Below is a small trained network, with its code and all its weights. Each question gives an input and a target symbol and asks what happens when units are switched off, that is, made to give their printed mean instead of their output.

import numpy as np


def w(rows, s, z=0):
    codes = np.array(rows[::2]) - 128.0
    scale = np.full(codes.shape[1], s)
    scale[-1] = z or s
    return codes * scale


def norm(h):
    return h / np.sqrt((h * h).mean(-1, keepdims=True) + 1e-5)


def f(y):
    return y / 2 * (1 + np.tanh(0.7978845608 * (y + 0.044715 * y**3)))


def softmax(a):
    e = np.exp(a - a.max(-1, keepdims=True))
    return e / e.sum(-1, keepdims=True)


def log_softmax(a):
    a = a - a.max(-1, keepdims=True)
    return a - np.log(np.exp(a).sum(-1, keepdims=True))


def net(x, mask):
    ids = ['βδεηθλξπστφψω'.index(c) for c in x.split()]
    T = len(ids)
    res = E[ids] + P[:T]
    u = 0
    for l in range(2):
        r = norm(res)
        for j in range(2):
            rows = slice(2 * j, 2 * j + 2)
            q, k, v = (r @ M[l][rows].T for M in (Q, K, V))
            z = softmax(np.where(np.tri(T) > 0, q @ k.T / 2**0.5, -1e9)) @ v
            o = O[l][rows]
            res = res + np.where(mask[u + j], z, o[:, -1]) @ o[:, :-1]
        u += 2
        y = f(norm(res) @ A[l][:, :-1].T + A[l][:, -1])
        res = res + np.where(mask[u : u + 4], y, B[l][:, -1]) @ B[l][:, :-1]
        u += 4
    return log_softmax(norm(res)[-1] @ U[:, :-1].T + U[:, -1])


Q, K, V, O, A, B = {}, {}, {}, {}, {}, {}
E = w([
[176,150,116],'β',
[222,51,168],'δ',
[227,57,181],'ε',
[126,6,53],'η',
[222,170,134],'θ',
[76,196,5],'λ',
[199,152,138],'ξ',
[194,152,125],'π',
[134,97,224],'σ',
[93,235,182],'τ',
[198,154,133],'φ',
[170,228,169],'ψ',
[134,97,231],'ω',
],0.012)
P = w([
[255,117,111],'0',
[202,166,151],'1',
[189,157,154],'2',
[177,147,152],'3',
[165,141,152],'4',
[155,136,164],'5',
[142,134,170],'6',
[132,126,171],'7',
[116,121,169],'8',
[104,114,168],'9',
[87,113,177],'10',
[76,111,165],'11',
],0.0084)
Q[0] = w([
[178,253,98],'L0H1',
[120,94,124],'L0H1',
[104,170,105],'L0H2',
[110,88,97],'L0H2',
],0.063)
K[0] = w([
[4,99,148],'L0H1',
[174,130,113],'L0H1',
[102,196,84],'L0H2',
[93,85,88],'L0H2',
],0.039)
V[0] = w([
[197,85,254],'L0H1',
[191,86,110],'L0H1',
[184,124,206],'L0H2',
[132,75,168],'L0H2',
],0.021)
O[0] = w([
[148,7,202,110],'L0H1',
[35,137,112,154],'L0H1',
[199,172,56,249],'L0H2',
[189,130,166,119],'L0H2',
],0.016,0.012)
A[0] = w([
[92,167,184,14],'L0N1',
[132,215,196,117],'L0N2',
[63,215,252,3],'L0N3',
[75,188,154,90],'L0N4',
],0.034,0.0067)
B[0] = w([
[72,160,85,129],'L0N1',
[86,105,198,250],'L0N2',
[134,229,3,165],'L0N3',
[173,119,167,254],'L0N4',
],0.048,0.0047)
Q[1] = w([
[125,105,183],'L1H1',
[255,134,171],'L1H1',
[120,137,27],'L1H2',
[81,172,107],'L1H2',
],0.04)
K[1] = w([
[166,161,110],'L1H1',
[127,22,10],'L1H1',
[78,253,190],'L1H2',
[76,171,94],'L1H2',
],0.028)
V[1] = w([
[135,120,49],'L1H1',
[188,251,147],'L1H1',
[51,54,45],'L1H2',
[131,58,205],'L1H2',
],0.02)
O[1] = w([
[99,164,75,164],'L1H1',
[202,254,138,2],'L1H1',
[35,65,190,11],'L1H2',
[194,61,159,102],'L1H2',
],0.014,0.0066)
A[1] = w([
[181,90,42,157],'L1N1',
[3,118,80,2],'L1N2',
[209,27,150,94],'L1N3',
[21,73,73,101],'L1N4',
],0.017,0.0061)
B[1] = w([
[75,59,126,193],'L1N1',
[249,127,132,150],'L1N2',
[103,250,159,253],'L1N3',
[58,106,118,170],'L1N4',
],0.026,0.012)
U = w([
[111,72,43,253],'β',
[179,79,171,112],'δ',
[191,65,177,97],'ε',
[100,91,138,124],'η',
[86,168,205,11],'θ',
[185,155,162,50],'λ',
[104,127,152,62],'ξ',
[27,135,148,35],'π',
[130,118,147,73],'σ',
[248,97,82,210],'τ',
[74,126,163,52],'φ',
[113,234,65,156],'ψ',
[144,105,144,148],'ω',
],0.015,0.0045)

Each question gives the input, a string of symbols that net reads in full, and the target symbol t.
The units are the heads (2 rows each of Q, K, V and O) and the neurons (one row each of A and B). Each row of codes is followed by its name. A weight is (code - 128) times the scale printed after its matrix; where a second scale follows, it is the last column's (O, A, B and U).
mask holds one flag per unit, layer by layer, with each layer's heads first. A switched-off unit (its flag False) gives its mean, the last column of its rows in O or B, instead of its output. The means were averaged over made-up inputs and are rounded, as every weight is.
A unit's drop is (log p(t) with every unit on - log p(t) with that unit switched off) / (log p(t) with every unit on - log p(t) with every unit switched off).
The circuit of an input: a set's keep is (log p(t) with only the set's units on - log p(t) with every unit switched off) / (log p(t) with every unit on - log p(t) with every unit switched off). Starting from all 12 units, units are removed one at a time, each time the one whose removal leaves the highest keep (on an exact tie, the one counted first), for as long as the keep stays at least 0.8.
units of the circuit, in order: the units of the circuit, biggest drop first
unit that matters most: the unit with the biggest drop
k most important neurons: the k neurons with the biggest drops, biggest first
k most important neurons of layer l: the k neurons of layer l with the biggest drops, biggest first
heads that matter: for each layer, one digit per head in row order, 1 if its drop is at least 0.15 and else 0, layers parted by /
input θ τ θ θ θ θ λ η, target θ: 2 most important neurons of layer 0	[L0N4 L0N2]
input θ θ ω ε, target θ: most important neuron	[L0N3]
input θ φ λ β θ τ ε φ, target τ: heads that matter	01 / 00
input θ λ η λ π θ ψ, target θ: heads that matter	11 / 11
input π ψ ω, target π: heads that matter	11 / 10
input τ θ ψ, target τ: 3 most important neurons	[L1N3 L0N2 L0N3]
input θ π λ π τ, target θ: 3 most important neurons	[L0N3 L0N4 L0N2]
input δ σ θ λ θ σ ε ω θ π, target ε: heads that matter	10 / 00
input θ τ θ π, target τ: units of the circuit, in order	[L0N2 L0H1]
input θ β η ε θ φ σ φ η φ, target β: heads that matter	01 / 10
input θ τ θ θ δ, target θ: 2 most important neurons of layer 0	[L0N3 L0N4]
input θ θ η ψ, target θ: heads that matter	11 / 00
input β θ θ θ θ ε λ τ θ θ η, target θ: heads that matter	11 / 11
input φ δ η φ θ τ τ ξ, target τ: unit that matters most	L0H2
input π ε η β τ π λ σ, target π: 2 most important neurons of layer 1	[L1N3 L1N2]
input λ θ ε λ η θ, target β: 3 most important neurons of layer 1	[L1N4 L1N3 L1N2]
input θ λ ε, target θ: 2 most important neurons of layer 0	[L0N3 L0N4]
input ψ η λ τ λ η φ τ λ τ π, target τ: heads that matter	11 / 00
input θ θ θ τ η δ θ ψ θ, target β: heads that matter	01 / 00
input φ δ ω ξ φ θ ε π θ τ θ β, target τ: heads that matter	01 / 01
input θ σ τ τ, target θ: units of the circuit, in order	[L0N2]
input σ θ ψ θ τ τ τ ψ ψ β, target τ: 2 most important neurons of layer 0	[L0N2 L0N4]
input τ λ λ β φ φ λ ξ τ τ, target τ: 3 most important neurons	[L1N3 L0N3 L0N2]
input τ π φ ω, target τ: heads that matter	01 / 10
input λ θ θ η θ σ ξ θ τ θ, target τ: heads that matter	11 / 01
input θ θ θ θ, target π: 2 most important neurons of layer 1	[L1N3 L1N1]
input λ θ φ θ θ η θ β β, target β: 2 most important neurons	[L0N2 L1N3]
